Below is a small trained network, with its code and all its weights. Each question gives an input and a class and asks what happens when units are switched off, that is, made to give their printed mean instead of their output.

import numpy as np


def w(rows, s, z=0):
    codes = np.array(rows[::2]) - 128.0
    scale = np.full(codes.shape[1], s)
    scale[-1] = z or s
    return codes * scale


def f(y):
    return y / 2 * (1 + np.tanh(0.7978845608 * (y + 0.044715 * y**3)))


def log_softmax(a):
    a = a - a.max(-1, keepdims=True)
    return a - np.log(np.exp(a).sum(-1, keepdims=True))


def net(x, mask):
    res = np.array(x, float).reshape(1, 6) / 4 @ E
    y = f(res @ A[0][:, :-1].T + A[0][:, -1])
    res = res + np.where(mask, y, B[0][:, -1]) @ B[0][:, :-1]
    return log_softmax(res[-1] @ U[:, :-1].T + U[:, -1])


A, B = {}, {}
E = w([
[227,153,42],'x0',
[130,128,129],'x1',
[126,126,128],'x2',
[118,253,202],'x3',
[126,129,129],'x4',
[42,186,24],'x5',
],0.007)
A[0] = w([
[48,103,173,92],'N1',
[134,176,154,114],'N2',
[72,168,79,88],'N3',
[210,80,229,88],'N4',
[214,170,82,88],'N5',
[112,190,177,114],'N6',
[182,91,157,179],'N7',
[204,115,231,124],'N8',
[165,237,162,94],'N9',
[139,54,105,100],'N10',
[50,69,166,130],'N11',
[174,101,166,119],'N12',
[198,150,83,148],'N13',
[155,39,50,118],'N14',
[157,211,177,105],'N15',
[87,111,147,240],'N16',
[139,139,149,245],'N17',
[211,161,82,94],'N18',
[193,153,91,100],'N19',
[185,103,180,114],'N20',
[140,204,181,118],'N21',
[156,13,124,105],'N22',
[123,115,124,114],'N23',
[138,73,103,78],'N24',
[63,156,27,121],'N25',
[147,254,181,90],'N26',
],0.011)
B[0] = w([
[137,102,245,150],'N1',
[137,97,95,145],'N2',
[2,86,214,151],'N3',
[30,147,148,190],'N4',
[130,96,241,162],'N5',
[161,70,95,166],'N6',
[97,200,122,194],'N7',
[68,151,108,204],'N8',
[106,55,51,180],'N9',
[111,101,78,146],'N10',
[255,87,222,166],'N11',
[75,146,132,151],'N12',
[169,169,240,186],'N13',
[143,115,54,188],'N14',
[136,72,58,174],'N15',
[234,225,113,238],'N16',
[176,179,65,254],'N17',
[134,105,246,162],'N18',
[133,106,255,150],'N19',
[44,144,114,161],'N20',
[179,58,114,178],'N21',
[102,99,48,169],'N22',
[130,119,128,121],'N23',
[119,58,106,130],'N24',
[54,160,144,198],'N25',
[122,57,55,195],'N26',
],0.007,0.0095)
U = w([
[137,162,113,254],'0',
[116,31,81,72],'1',
[144,182,113,161],'2',
[139,183,117,155],'3',
[9,160,144,37],'4',
[159,101,204,56],'5',
],0.014,0.0063)

Each question gives the input, the list of numbers given to net, and the class t.
The units are the neurons (one row each of A and B). Each row of codes is followed by its name. A weight is (code - 128) times the scale printed after its matrix; where a second scale follows, it is the last column's (A, B and U).
mask holds one flag per neuron, in row order. A switched-off neuron (its flag False) gives its mean, the last column of its row in B, instead of its output. The means were averaged over made-up inputs and are rounded, as every weight is.
A unit's drop is (log p(t) with every unit on - log p(t) with that unit switched off) / (log p(t) with every unit on - log p(t) with every unit switched off).
The circuit of an input: a set's keep is (log p(t) with only the set's units on - log p(t) with every unit switched off) / (log p(t) with every unit on - log p(t) with every unit switched off). Starting from the 12 units with the biggest drops (on a tie, the unit counted first), units are removed one at a time, each time the one whose removal leaves the highest keep (on an exact tie, the one counted first), for as long as the keep stays at least 0.8.
units of the circuit, in order: the units of the circuit, biggest drop first
unit that matters most: the unit with the biggest drop
top k neurons: the k neurons with the biggest drops, biggest first
drop when u is switched off: that unit's drop, to one decimal
input [-6,-3,-2,1,-5,1], class 5: unit that matters most -> N11
input [8,3,3,8,-2,-3], class 1: units of the circuit, in order -> (N9; N26)
input [-4,-3,8,-5,4,-7], class 3: units of the circuit, in order -> (N16; N7)
input [1,-1,4,2,-2,-6], class 4: top 4 neurons -> (N4; N8; N20; N11)
input [-7,-2,4,-3,0,3], class 5: top 2 neurons -> (N11; N1)
input [2,6,-6,5,3,-8], class 4: units of the circuit, in order -> (N4; N8)
input [-6,0,-7,8,-6,-8], class 1: units of the circuit, in order -> (N26; N15; N9)
input [2,-2,5,-5,-3,7], class 4: top 2 neurons -> (N25; N3)
input [1,-4,-4,-1,2,6], class 4: top 3 neurons -> (N25; N3; N11)
input [-5,5,7,3,4,-8], class 4: drop when N4 is switched off -> 0.7
input [8,-4,3,-5,-1,-3], class 5: drop when N16 is switched off -> 0.1
input [-8,-4,2,-1,1,1], class 5: drop when N1 is switched off -> 0.2
